Each row has a name. Each question is about the rows just above it.

saz: [129 121 176 116]
Vudo: [117 147 102 117]
Sodo: [117 174 111 101]
muv: [110  82 158 175]
Turer: [102 115 196 138]
Number of entries in [117 174 111]:  3
Which value is in both Turer and Vudo?  [102]
The one value in Sodo and Vudo:  [117]
How many entries does [129 121 176 116] have?  4
Number of entries in [129 121]:  2

Lenu: [115 150 142 125 131 145 112 132 127 113 124 136 113 155 124 134 128  93
 107 107 114 117 120]
sibif: [162 146 185 124  94  53 136 125 112 170 188 107  73  78 149 123 106 127
  86  59 103 119  82]
vab: [ 95 107 110 103 139 114 156 164 123 108 111  85 111 133  93 124  92 111
 144 156 124 155 178]
Count the entries of [ 95 107 110 103 139]:  5
Whose row is [ 95 107 110 103 139 114 156 164 123 108 111  85 111 133  93 124  92 111
 144 156 124 155 178]?  vab
[115 150 142 125 131 145 112 132 127 113 124 136 113 155 124 134 128  93
 107 107 114 117 120] is in which row?  Lenu
Count the entries of [ 95 107 110 103 139 114 156 164 123 108 111  85]:  12

bov: [129 111 135 140  99 128 118 141 133 166 112  99 143 128 128 113 148 133
 128 129 151 137 128 129 128 113 106 186 128 141 139 150 127 124 130 169
 144 131 140 101 119 147 147 121 147 127 138 121 141 147 127 109 134 123
 115 172 144 139 128 128 130]
kuliz: [149 132 128 128 128 131 159 146 128 128 104 128 160 150 143 145 115 145
 109 167 153  99 119 125 101 138  95 138 149 129 141 128 122  89 124 134
 127 139 181  86 129 128  97 147 143 128  99 156 128 153 115 140 113 110
 128 139 119 106 128 128 143]
lanu: [128 116 151 128 148 143 123 133 128 162 120 100 122 134 137 147 103 151
 126 194 120 148 128 153 138 164 116 149 128 141  96 116 158 126 134 122
 131 112 127  91 100 135 129 157 129  99 128 147 108 128 133 110 132 104
 147 149 102 126 143  62 128]
What comes right after [186] in the named rows?  [128]
The row with [128 116 151 128 148 143 123 133 128 162 120 100 122 134 137 147 103 151
 126 194 120 148 128 153 138 164 116 149 128 141  96 116 158 126 134 122
 131 112 127  91 100 135 129 157 129  99 128 147 108 128 133 110 132 104
 147 149 102 126 143  62 128] is  lanu
How many entries does [149 132 128 128 128 131 159 146 128 128 104 128 160 150 143 145 115 145
 109 167 153  99 119 125 101 138  95 138 149 129 141 128 122  89 124 134
 127 139 181  86 129 128  97 147 143 128  99 156 128 153 115 140 113 110
 128 139] have?  56
What comes right after [159] in the named rows?  [146]
How many entries does [129 111 135 140  99 128 118 141 133 166 112  99 143 128 128 113 148 133
 128 129 151 137 128 129 128 113 106 186 128 141 139 150 127 124 130 169
 144 131 140 101 119 147] have?  42

Bap: [165  74 192 185]
Moku: [165 129 119 137]
gulin: [129  89 169 160]
ranak: [164  88 172 165]
nufo: [123 109 135 128]
Vis: [164  88 172  89]
Pag: [156 166 102  88]
Count the entries of [164  88]:  2
Which value is in both Bap and Moku?  [165]
How many entries does [164  88 172] have?  3
The entry that follows [123]:  [109]
Number of entries in [156 166 102  88]:  4

